Below are the code and all the weights of a small trained network. Each question names an input and a class and asks about switching units off, where a switched-off unit gives its printed mean instead of its output.

import numpy as np


def w(rows, s, z=0):
    codes = np.array(rows[::2]) - 128.0
    scale = np.full(codes.shape[1], s)
    scale[-1] = z or s
    return codes * scale


def f(y):
    return y / 2 * (1 + np.tanh(0.7978845608 * (y + 0.044715 * y**3)))


def log_softmax(a):
    a = a - a.max(-1, keepdims=True)
    return a - np.log(np.exp(a).sum(-1, keepdims=True))


def net(x, mask):
    res = np.array(x, float).reshape(1, 8) / 4 @ E
    y = f(res @ A[0][:, :-1].T + A[0][:, -1])
    res = res + np.where(mask, y, B[0][:, -1]) @ B[0][:, :-1]
    return log_softmax(res[-1] @ U[:, :-1].T + U[:, -1])


A, B = {}, {}
E = w([
[128,128,124,127,125,126,127],'x0',
[127,127,128,127,129,129,129],'x1',
[128,129,130,128,129,131,129],'x2',
[230,127,134,112,78,146,133],'x3',
[111,144,150,225,58,144,168],'x4',
[119,1,176,131,117,125,173],'x5',
[128,129,129,130,128,124,129],'x6',
[129,128,124,128,129,131,126],'x7',
],0.0091)
A[0] = w([
[216,58,131,73,121,126,133,114],'N0',
[57,67,139,97,200,108,128,1],'N1',
[133,134,129,129,130,127,124,123],'N2',
[188,252,92,79,138,126,86,32],'N3',
[126,123,127,128,128,127,132,135],'N4',
[127,123,126,126,128,131,129,131],'N5',
[148,102,131,213,41,136,163,37],'N6',
[168,181,101,119,134,113,93,183],'N7',
[167,86,127,66,121,139,118,114],'N8',
[93,156,107,27,220,107,96,52],'N9',
[137,139,129,128,147,121,134,125],'N10',
[100,174,126,155,127,117,128,121],'N11',
[84,190,122,174,124,126,133,122],'N12',
[129,131,127,127,128,128,127,121],'N13',
[128,128,125,129,127,128,128,130],'N14',
[128,106,123,108,136,130,129,110],'N15',
[143,148,129,128,135,125,118,128],'N16',
[107,163,127,146,127,119,124,119],'N17',
[71,211,113,187,110,139,131,123],'N18',
[254,173,145,144,63,136,140,69],'N19',
[60,14,149,165,113,123,148,41],'N20',
[131,116,123,119,129,132,131,125],'N21',
[122,139,109,54,206,134,121,197],'N22',
[157,98,125,92,122,134,130,120],'N23',
],0.011,0.0071)
B[0] = w([
[230,93,156,140,206,98,132,235],'N0',
[136,71,165,79,156,85,127,175],'N1',
[126,129,126,137,127,124,129,126],'N2',
[46,56,164,53,153,81,132,240],'N3',
[126,130,131,122,127,129,128,133],'N4',
[128,127,130,127,127,126,128,130],'N5',
[43,95,145,60,156,95,107,215],'N6',
[99,150,113,174,106,151,128,229],'N7',
[194,108,131,145,164,105,139,187],'N8',
[86,203,92,207,79,180,149,221],'N9',
[120,121,130,140,118,135,136,128],'N10',
[169,136,127,154,133,141,133,162],'N11',
[205,135,119,158,139,143,133,191],'N12',
[128,129,127,131,127,127,129,125],'N13',
[125,131,132,130,131,128,130,129],'N14',
[144,119,134,122,129,122,125,132],'N15',
[120,130,126,146,123,132,134,138],'N16',
[159,134,127,147,126,139,129,146],'N17',
[235,139,118,175,159,144,135,225],'N18',
[3,166,103,115,68,153,116,236],'N19',
[30,201,88,136,60,165,114,229],'N20',
[137,123,132,124,127,125,127,130],'N21',
[60,96,148,75,95,112,112,255],'N22',
[166,119,134,132,153,109,134,160],'N23',
],0.019,0.0067)
U = w([
[113,198,72,155,94,180,124,146],'0',
[108,77,169,67,133,86,118,203],'1',
[245,118,132,151,170,122,142,2],'2',
],0.011,0.00095)

Each question gives the input, the list of numbers given to net, and the class t.
The units are the neurons (one row each of A and B). Each row of codes is followed by its name. A weight is (code - 128) times the scale printed after its matrix; where a second scale follows, it is the last column's (A, B and U).
mask holds one flag per neuron, in row order. A switched-off neuron (its flag False) gives its mean, the last column of its row in B, instead of its output. The means were averaged over made-up inputs and are rounded, as every weight is.
A unit's drop is (log p(t) with every unit on - log p(t) with that unit switched off) / (log p(t) with every unit on - log p(t) with every unit switched off).
The circuit of an input: a set's keep is (log p(t) with only the set's units on - log p(t) with every unit switched off) / (log p(t) with every unit on - log p(t) with every unit switched off). Starting from the 12 units with the biggest drops (on a tie, the unit counted first), units are removed one at a time, each time the one whose removal leaves the highest keep (on an exact tie, the one counted first), for as long as the keep stays at least 0.8.
units of the circuit, in order: the units of the circuit, biggest drop first
unit that matters most: the unit with the biggest drop
k most important neurons: the k neurons with the biggest drops, biggest first
drop when u is switched off: that unit's drop, to one decimal
input [-1,-1,1,7,6,1,3,-4], class 1: units of the circuit, in order	[N6]
input [2,-4,-1,1,0,3,-1,-5], class 2: 3 most important neurons	[N3; N19; N22]
input [-4,-4,3,-3,-8,-1,-8,5], class 0: 2 most important neurons	[N9; N6]
input [-1,8,-8,-6,-4,-1,8,2], class 0: 2 most important neurons	[N9; N3]
input [5,-5,-7,6,0,6,-4,-1], class 2: 3 most important neurons	[N0; N22; N3]
input [0,5,-6,-5,-8,0,3,-8], class 0: 3 most important neurons	[N9; N3; N6]
input [1,0,4,-8,2,2,6,4], class 0: 3 most important neurons	[N20; N3; N0]
input [6,2,5,3,0,1,6,-2], class 2: 4 most important neurons	[N3; N20; N22; N6]
input [-3,1,-3,7,-1,-5,7,1], class 1: 2 most important neurons	[N3; N9]
input [1,7,-2,-4,-7,0,6,-1], class 0: 2 most important neurons	[N9; N3]
input [-8,-1,0,4,0,1,2,5], class 2: 3 most important neurons	[N3; N20; N22]
input [-2,2,5,-1,4,7,4,4], class 0: drop when N3 is switched off	0.6
input [0,-6,-8,-6,3,5,4,-2], class 0: drop when N20 is switched off	1.5
input [5,3,6,8,-3,3,7,-1], class 2: drop when N0 is switched off	0.1
input [1,-3,4,6,8,3,4,-8], class 1: unit that matters most	N6
